Each row has a name. Each question is about the rows just above it. Places in a row count from 1.

[102  67 184 166] : Vik
[128  82 130 130] : mufar
[140 130 117 152] : nat
[175  87  84  85] : semip
[124 111 139 156] : milom
[141 144  96 150] : vuzi
[116 150 131  96] : zazup
[155 135 168 142] : Gup
[121 104 111 103] : tav
[109  80 207 125] : vomus
[126 146  75 188] : bet
[133 126 107 117] : Seriv
Is [168 141] printed in one of the named rows, side by side and in this order?  no
Which entry of semip is missing from [ 87  84 175]?  [85]
Is [175  86] printed in one of the named rows, side by side and in this order?  no

[122 105  89 138 126 108 109] : lib
[211 142  39  88 126  92 117] : dafes
[116 118 117  71 130 155 111] : bures
[115 131 115 119 115 124 114] : kiguv
[147 132 105 115 124 119 125] : rupad
[184 138  64 101 129 102 121] : fup
Is [ 89 138 126] printed in one of the named rows, side by side and in this order?  yes
Among the named rows, does one hold [138 126 108 109] next to each other, in this order?  yes
At which places does kiguv hold [115]?  1 3 5

[106 185 123 117 152 140 132 126 122  49 126 135  63 159 200 120 126]  nariz
[118  76 126 139 131 105 104 107 111 101 126 127 117 123 109 110 126]  matib
[128 142 129 134 127 127 124 100 125 131 130 125 130 128 123 120 129]  ret
Among the named rows, does one hold [126 122] next to each other, in this order?  yes
Whose row is [106 185 123 117 152 140 132 126 122  49 126 135  63 159 200 120 126]?  nariz
Shuffled matib with one entry gone: [118 139 110 117 105 109 107 131 127 101 126  76 126 111 104 126], missing  [123]
Among the named rows, does one hold [117 152] next to each other, in this order?  yes
Does one of the named rows hold [152 117] side by side, in this order?  no
Places of [126] in row nariz:  8 11 17
Which entry of matib is missing from [118 127 126 126 110 104 123 107 131 105 117 101  76 111 126 139]?  [109]

[127 141 119 141  85] = Guga
[143  84 143 103 160] = resot
[ 99  84  98 103 104] = vupad
[139 195  81 194 194] = pelel
Which entry of vupad is missing from [104  84  99 103]?  [98]
Among the named rows, does one hold [143  84 143] next to each other, in this order?  yes
Every place of [84] in resot:  2
Is [195  82 194] printed in one of the named rows, side by side and in this order?  no
Which entry of vupad is missing from [ 84 103  99 104]?  [98]
Is [ 85 141 119 141 127] printed in one of the named rows, side by side and in this order?  no

[ 95 112 111 158 139 139 142 147 130 143 153 128 151 139 154 148 129 147
 131 102 122 113] -> buku
[155 120 131 116 111 113 125 122 114 114 120 116 122 112 121 125 114 115
 115 152 119 154] -> fave
[155 120 131 116 111 113 125 122 114 114 120 116 122 112 121 125 114 122
 115 152 119 154] -> kol
Whose row is [155 120 131 116 111 113 125 122 114 114 120 116 122 112 121 125 114 115
 115 152 119 154]?  fave
Does one of the named rows hold [153 119] side by side, in this order?  no

[136 167 171 159 141 167 125 118 148 114 132 154 102 150 173 113  91 123
 192 145 145] -> Mab
[131 172 181 170 151 162 130 127 160 116 126 148  88 152 120 115  90 124
 205 145 147] -> rep
[139 107 154 154 123 175 128 120 156 129 126 148 112 131 139 111  97 127
 180 116 173] -> Kidiz
[139 166 154 154 123 175 128 120 156 129 126 148 112 131 139 111  97 127
 180 150 125] -> Sov
[119  87  77  98 109  86 136 144 117 106 117  93 154  95 144 145 171 137
 172 111 100] -> lofu
[142 104 106  78 115 133 100  87  57  96 165 165 180 149 105 122 127 114
  82 119 151] -> dek
[112 123 166 142 180  90 126 136 114  95 137 128  97 171  89 139 125 120
 152 110 175] -> borek
[139 166 154 154 123 175 128 120 156 129 126 148 112 131 139 146  97 127
 180 109 173] -> Muvu
[134 171 173 166 142 168 129 124 159 120 126 149  95 146 126 113  91 125
 199 147 140] -> tik
Which entry of borek is missing from [114 123 175 139  97 171 142 137 128 180 166 152 136 112 120 126 125 110
  89  95]?  [90]
Among the named rows, does one hold [113 173] next to each other, in this order?  no
Whose row is [131 172 181 170 151 162 130 127 160 116 126 148  88 152 120 115  90 124
 205 145 147]?  rep
Where do [139 166 154 154 123 175 128 120 156 129 126 148 112 131 139 146  97 127
 180 109 173] appear?  Muvu

[139 156 187 151 116 126 129 133 158  82  93 160 102 114 119 136 122  97
 104 156 103 156 143  99 124 136 104 128 125 128 133 161 134 104 124 136
 142  98 155 130 138  96 113 103  96 117 134 146 149 143 132 164  97 164
  91 142 103 187 133  91]  rizav
[133 145  95 112 140 103 121 122 145 165 178 127 144 131 130 159 126 156
 163  94 139 109 130 125 125 131 138 141  97 106 121 103 171 126 153 116
 103 189  90 131 138 147 143 144 162 123 116 129 115 101 110 116 114 116
 150 114 133 105 134 119]  pir
[135 165 149 130 121 137 103 142 167  81 111 173  89 133 102 140 122  69
 129 132  89 151 151 107 150 118 115 163 104 129 132 161 173 143 135 117
 123 124 134 148 134 119 126 101 132 137 138 154 135 143 149 199 101 175
  67 148  62 201 146 140]  Fasap
[132 150 118 123 127  81 146 113 132 137 157 136 151 119 124 178 116 161
 143 109 144 122 127 117 107 143 134 130  98 102 104 121 158 120 143 118
 111 164 110 130 146 131 137 139 122 111 115 155 135  75  92 111 105 134
 137 115 150 104 133 130]  sumus
[127 148 112 118 130  91 119 114 123 145 159 125 155 125 127 166 120 162
 118 105 148 115 122 129 112 138 140 130 106 107 105 115 148 127 139 117
 188 162 107 130 139 139 140 144 118 117 116 147 129  79  97 104 115 123
 144 115 153  91 131 125]  garu
Where do [132 150 118 123 127  81 146 113 132 137 157 136 151 119 124 178 116 161
 143 109 144 122 127 117 107 143 134 130  98 102 104 121 158 120 143 118
 111 164 110 130 146 131 137 139 122 111 115 155 135  75  92 111 105 134
 137 115 150 104 133 130] appear?  sumus
Is [126 119] printed in one of the named rows, side by side and in this order?  no
Places of [148] in row garu:  2 21 33
At which places does rizav hold [187]?  3 58
At which places does pir hold [116]?  36 47 52 54

[142 133 122 131 117 123 118 108 168 123 127 116 111 137 109 126 130 102
 138  90 126 100 122 156 141 145 120 105 142 130 107  95  94 123 111 111
 124 134 125 141 161 109] -> kegav
[132 117 144 132 142 124 173 124 135 112 102 154 104 117 137 144 131 134
 115 141 100 124 122 116 106 119 151 141 165 155 158 125 138 154 153 127
 124 153 131 105 115 113] -> dera
[151 142 127 166 109 137 121 106 137 128 132  95 127 143 123 129 131 145
 167 147 120 106 129 126 126 152 122 125 123 123 153 134 102 112 136 118
 101 133 109 135 144 143] -> sog
[162 148 126 181  99 115 116  95 148 126 132  78 125 151 117 129 132 147
 184 147 116  91 130 130 128 162 118 120 123 109 158 130  85 104  85 112
  90 135 102 139 155 146] -> vop
[151 134 116 132 105 116 128 142 133  95 142 142 104 117 125 137 130 103
 126  83 149 106 134 126 133 133 112 100 115 121 110 102 127 123 109  96
 144 120 107 125 146  92] -> Nar
[118 126 161 133 154  97 153 131 129 107 119 116 119  97 140 104 129 142
  97 142  89 122 123 114 105 102 139 163 173 119 143 148 141 184 131 153
 109 137 119  96 118  95] -> lere
[ 77 109  99  82 142 153 139 160 112 167 125 147 160 157 157 184 128 125
 124 158 153 160 123 100 144 166 116 161  86 124 100 179 121  81 140 170
 169  93 149 128 116 169] -> tud
[104 114 104  95 127 155  75 144  92 118 135 143 157 138 107 116  95 110
 155 143 114 153 165 132 145 125 138 138  92 134 129 136 160  96 189 122
 118 113 143 141  61 167] -> nemos
At which places does dera hold [117]?  2 14
Whose row is [104 114 104  95 127 155  75 144  92 118 135 143 157 138 107 116  95 110
 155 143 114 153 165 132 145 125 138 138  92 134 129 136 160  96 189 122
 118 113 143 141  61 167]?  nemos
Whose row is [151 142 127 166 109 137 121 106 137 128 132  95 127 143 123 129 131 145
 167 147 120 106 129 126 126 152 122 125 123 123 153 134 102 112 136 118
 101 133 109 135 144 143]?  sog
Does one of the named rows hold [158 130] side by side, in this order?  yes
[ 77 109  99  82 142 153 139 160 112 167 125 147 160 157 157 184 128 125
 124 158 153 160 123 100 144 166 116 161  86 124 100 179 121  81 140 170
 169  93 149 128 116 169] is in which row?  tud
Which entry of dera is missing from [138 144 119 102 137 153 124 151 131 141 104 112 134 131 173 144 113 153
 127 116 105 100 158 124 154 165 117 154 141 135 106 124 115 115 122 117
 132 124 142 125 132]?  [155]

[168 120  93 178 104 116 130  79 141 133  83 165 109 109  63]  busiz
[123 112 153  90 159 132 136  86 134 134 158  68 123 126 136]  Desu
[ 96 150  90  93 127 141 129  91 116 107 162  86 128 140 147]  rivo
[143 139 131 143 138 151 127  80 123  80  80 131  95 149  80]  Vumi
[156 148 153 121 167 103 153 102 125 120  97 115  98 139  89]  bonu
[144 110  73 150 101 137 133 127 147 110 180 121 143 130 161]  bak
[145 130 121 169 130 133 138 179 125 132 135 181 134 118 121]  Busoz
[105 163 151 100 143 122 122  84  81  98 133 104 136 151 148]  vunu
[ 98 126 160  81 156 136 126  75 118 135 132  66 116 139 142]  fem
[112 122 108 166 126 150 124 140  94 135 133 153 127 127 116]  tok
Among the named rows, does one hold [165  83 133 141  79] next to each other, in this order?  no
At which places does Vumi hold [80]?  8 10 11 15
Busoz without one entry, shuffled: [145 125 130 133 135 130 138 179 132 181 118 169 121 121]. Gone:  [134]
Where do [ 98 126 160  81 156 136 126  75 118 135 132  66 116 139 142] appear?  fem
Does one of the named rows hold [130 116] side by side, in this order?  no

[ 66 150 157 150 148  67  75 120 160 156 162  66 159 110 130 158 162 111
 177 171  66  63 136  92 144 162] -> kovur
[113 199 149  83 216 113  92 129 138  87 167  83 120 129 128 103 132 158
 103 154 135  41 206 125  87  95] -> feku
[ 99 191 160 136 150 138 114  95 136  93 133  96 136 117 151 138 123  94
 114 158  95  82 130 178 122  51] -> Nos
[108 193 154 125 110  78  93 138 142  83 118 116  87 152 116 153 134 135
 112 153  97  94 161 130 103  75] -> fazav
[ 99 191 160 136  89 138 114  95 136  93 133  96 136 117 107 138 123  94
 114 158  95 108 130 178 122  51] -> Satam
kovur without one entry, shuffled: [160 177  67  66 157 144 159  92  75 150 136 148 110 162  63 120 156 162
  66 150 130 158  66 162 171]. Gone:  [111]
The row with [ 99 191 160 136 150 138 114  95 136  93 133  96 136 117 151 138 123  94
 114 158  95  82 130 178 122  51] is  Nos
Whose row is [ 99 191 160 136  89 138 114  95 136  93 133  96 136 117 107 138 123  94
 114 158  95 108 130 178 122  51]?  Satam
kovur without one entry, shuffled: [156  75  63 111 160 162  66 150 120 136  66 171 162 177 158  92 110 159
 148  66 144 162 130  67 150]. Gone:  [157]
Among the named rows, does one hold [107 138 123] next to each other, in this order?  yes
Every place of [66] in kovur:  1 12 21

[155 131 110 164  83 115 117 168 137] -> Res
[116 131 110 164  83 157  74 117 166] -> zik
[129 165 134 128  99 176 192 188 130] -> Sovu
Shuffled zik with one entry gone: [110  74 131 157 166 117 164  83], missing  [116]
Whose row is [155 131 110 164  83 115 117 168 137]?  Res

[109 128 130 122 111 137 103  83 126 120 162 112 110 106 119 104 161 128
 105  98] : tuki
[193 182 134 122 125  95 135  99 109 131 128 133 126 162 112 139 150 143
 163 147] : fasul
[ 95 170 139 113 110 104 170 155  96 142 123 101 129 145 139 163 111 132
  99 169] : ves
[119  70 140 163 130 157 110 152 137 131 165 127 144  82 133  80 124 138
 139  89] : Vudi
Which entry of Vudi is missing from [133 163 127 165 124 152 130 140  82  89  70 110  80 137 144 157 131 119
 139]?  [138]
ves without one entry, shuffled: [104 169 113 123 170 111 145  99 132  95 101 110 142 129 139  96 170 155
 139]. Gone:  [163]
Whose row is [ 95 170 139 113 110 104 170 155  96 142 123 101 129 145 139 163 111 132
  99 169]?  ves
Is [106 119 104 161 128] printed in one of the named rows, side by side and in this order?  yes
The row with [109 128 130 122 111 137 103  83 126 120 162 112 110 106 119 104 161 128
 105  98] is  tuki

[186 140  84  98 119 117 133  57 186 186 158 186 138 186  82 112 128 109
 174 116 116 137 139 144 115 116 116] -> pobun
[126 142 155  92 132 126 130 129 132 137 135 146 129 128 133 117 125 121
 108 140 131  94 114 136 142 131 126] -> Momu
[136 135 167 132 131 107 130 144 125 159 121 104 132  92 133 144  97 130
 112 121 128 137 129 113 106 144 138] -> zavir
[113 121  92 161 135 135 121 122 127 102 161 176 131 154 127 139 141 125
 170 133 105 127 135 122 119 107 114] -> matev
[146 137  82 137 114 113 125  95 131  88 135 157 138  98 110 130 109 130
 198 140 135 103 129 116 145 154 118] -> Melit
[134 116 150 108 131 122 122  73 125 148 134 134 129 130 100 123 128 110
  97 129 106 122 130 127 128 127 106] -> paz
[123 122 110 128 129 137 122 131 149 109 127 109 136 152 124 121 132 129
 101 139 131 114  99 133 136 135 130] -> Tet
[105 141 112 131 142 135 139 164 139 119  99  70 122 149 149 108 133 126
 128 134 134 117 120 127 126 108 152] -> romub
[154 122  67 104 146 109 121 188 130  86 105  79 117 110 168 115 117 131
 213 121 127 111 126 130 125 137 143] -> fab
[ 95 128 118 126 115 149 132 139 132 119 113 105 128 162 134 140 162 130
 163 117 142 136 138 139 138 109 134] -> val
[127 128 145 135 122 128 120 141 122 133 122 151 132 131 128 127 130 122
 130 117 144 130 134 150 126 145 135] -> geka
At which places does geka hold [122]?  5 9 11 18
Places of [116] in row pobun:  20 21 26 27
Every place of [135] in matev:  5 6 23

[132 128 140 130 124]  tur
[101 141 140 141 136]  zepif
[101 114 172 128 173]  pebam
[200 127 135 118 145]  vovem
[132 128 147 140 141]  sogu
sogu without one entry, shuffled: [140 132 147 128]. Gone:  [141]
Places of [141] in row zepif:  2 4
Which value is in both pebam and tur?  [128]
Places of [136] in row zepif:  5
Shuffled sogu with one entry gone: [128 147 132 140], missing  [141]
pebam without one entry, shuffled: [173 128 101 114]. Gone:  [172]

[118 146 112 148 163 199 118] = Tega
[171 118  96  86  81  45 162] = gorun
[171 112  86 104 100  87 167] = Bif
[111 112  96  89  81  45 162] = zoz
[171 139  47 135 100  45 190] = kal
Among the named rows, does one hold [ 47 135] next to each other, in this order?  yes
Shuffled Bif with one entry gone: [100  87 167 112 171 104], missing  [86]
Is [ 87 167] printed in one of the named rows, side by side and in this order?  yes
Shared by Tega and gorun:  [118]
Does one of the named rows hold [101  87] side by side, in this order?  no
Which entry of Bif is missing from [ 87 112 100 104 167 171]?  [86]
Which value is in both zoz and Tega?  [112]

[125 116 158 113 109 116 152 122 108 143 124 136 123 133 151 119 133 114
 133 126 135 131 129 152 106 159 120 135 129 122 114 114 119 132 131 100
 125  80 118]  dapi
[128 181 112 139 137 140 123  85 120 128 120 122 111 132 112 137 132 131
 146 135 117 126 127  87  54  99 126 137 142 129 130 107 147 125 127 115
  78 148 140]  dipu
[122 166 158 111 125 120 114 134 133 143 134 108 112 137 125 124 125 173
 137 126 131 132 133 160 137  90 126 137  96 125 137 137 145 128 127 128
 151  76 121]  vig
[129 141 146 125 123 110 120  97 124 152 119 134 144 127 124 113 117 128
 121 129 137 131 121 105 118 136 129 138 170 130 123 140 120 113 139 136
 137 187 113]  dozik
[137 133 151 139 121 124 140 141 127 130 114 136 163 129 128 134 118  89
 117 125 128 132 130 140  78 154 125 131 140 141 130 136 138 138 128 148
 186 135 119]  gom
[129 141 146 125 123 110 120  97 124 152 119 134 144 127 124 113 117 128
 121 129 137 131 121 105 118 136 129 138 170 130 117 113 130 124 117 144
 125 129 172]  rur
Among the named rows, does one hold [148 141] next to each other, in this order?  no
Every place of [137] in vig:  14 19 25 28 31 32

[139 118 145  75  95 157  89 133 108 118 127  92] -> lub
[109 160 155 129 125 127 111 123 155 111 128 139] -> raza
[139 118 145  75 198 124  89 133 108 118 127  92] -> pinas
[128  89  68 135 149 193 132  85  98 116  46 195] -> nog
[118 158 159 119 160 120 108 160 128 136 164 123] -> bes
Places of [125] in row raza:  5
Is [128 139] printed in one of the named rows, side by side and in this order?  yes
Places of [89] in row lub:  7

[ 79  62 201  47 115  39 177 135 186 145 110 177  54  66 148 148 103 142
 202 216  97  57 141 135 133 197 202 213  38 213  63 144 205 178  74] = goke
[152  87  62  75 124  50  88 108 198  42 108  43 181 180 173  54 163 121
  66 150  75 161 125 168  70  69 175 154 131  62 169 142 199 114 199] = Bas
[111 155 109  96 123  94 214 204  58  64  95 216 103  54  85  58 200 216
 134 119  75  41  84 203 190 204  76 208 108 178 133  87 114 103  56] = ketim
[214 167 188  96  98 186  46  40 159  43 130 205 170 117 159 169 100  63
 153 195  65  82 169 178  64  88 152  44  77 138 192 115 180  77  61] = rofur
[152  87  62  75 124  50  88 132 198  42 108  43 181 180 173  54 163 121
  66 150  75 161 125 168  70  69 175 154 131  62 169 160 199 114 135] = Lituv
[148  85 118 143 173 192 130 158 176 104 172 193  60  68  52 154  96  80
 163 127 204  81 190 126 191 211  99 122  84 175  84  83 180 194 171] = buko
[ 79  62 201  47 115  39 161 135 186 145 110 177  54  66 148 148 103 142
 202 216  97  57 141 135 133  57 202 213 162 213  63 144 108 178  74] = Kib
Which value is in both Kib and buko?  [148]
Shared by goke and buko:  [148]
Shuffled goke with one entry gone: [ 62 177 148  54  63 142 135  57 177  66 148 178 213 201 202 133 205  47
 110  74  38  97 202 213 145 186 115 144 216 103  79 135 141 197], missing  [39]

[ 95 146 143 172 160 120 115 132 150 128 146 149 157  77 137 105  56 115
 128 153 170 159 138 168 181 149 122  89 145] : naf
[113 110 138 105 105 140 112 130 101 129 126 112 117 132 124 124 129 145
 141 147 139 125 119 133 146 124 105 109 116] : fose
[ 97 110 138 105 141 140 112 110 110 147 126 112 148 132 124 124 129 145
 141 147 139 125 119 133 146 124 129 109 116] : gen
[113 110 138 105 141 140 119 110 120 128 119 112 117 132 124 124 129 145
 141 147 139 125 119 133 146 124 129  69 126] : dazot
Does one of the named rows hold [133 150] side by side, in this order?  no
Places of [147] in row gen:  10 20
naf without one entry, shuffled: [149 153 149 128 146 120 145  95 115 168 170 122 146 159  56 181 157 143
  77 172 132 138  89 160 115 137 105 128]. Gone:  [150]
Every place of [105] in fose:  4 5 27
Places of [119] in row dazot:  7 11 23
Whose row is [113 110 138 105 105 140 112 130 101 129 126 112 117 132 124 124 129 145
 141 147 139 125 119 133 146 124 105 109 116]?  fose
Whose row is [113 110 138 105 141 140 119 110 120 128 119 112 117 132 124 124 129 145
 141 147 139 125 119 133 146 124 129  69 126]?  dazot

[198 198 144 198]  Ran
[201  75 103 118]  pufev
[191  48 191 198]  dage
[195 135  58 172]  pafos
[ 62  95 176  60]  tema
The one value in Ran and dage:  [198]
Is [ 60 176] printed in one of the named rows, side by side and in this order?  no
Every place of [198] in Ran:  1 2 4
Among the named rows, does one hold [201  75 103 117] next to each other, in this order?  no

[196  92 195 104  56 103 112 119] -> futem
[194 146  50 145 117 108 118 169] -> Pefiv
[146 179  49 149 132 151 159 122] -> guse
[ 99  77 197 104  79 160 117 104] -> buzoz
futem without one entry, shuffled: [112  92 196  56 104 103 119]. Gone:  [195]
Does one of the named rows hold [104 197] side by side, in this order?  no

[ 98 109  97  50 143] -> gobip
[153 115 204 116  57] -> pude
[129  98  98  98  98] -> loba
[121 117  76  74  97] -> sosis
At which places does sosis hold [117]?  2
Places of [98] in row loba:  2 3 4 5
Places of [50] in row gobip:  4
Is [154 115 204] printed in one of the named rows, side by side and in this order?  no

[119 126 127 126] -> zaz
[126 129 121 127] -> Fon
[127 128 125 170] -> Povo
[127 127 130 127] -> dofu
[125 128 119 120] -> rup
[130 128 125 128] -> fuva
At which places does dofu hold [127]?  1 2 4
The one value in zaz and rup:  [119]
Shared by Fon and dofu:  [127]
Shared by rup and zaz:  [119]
Shuffled rup with one entry gone: [128 125 119], missing  [120]
Which entry of Povo is missing from [127 170 125]?  [128]

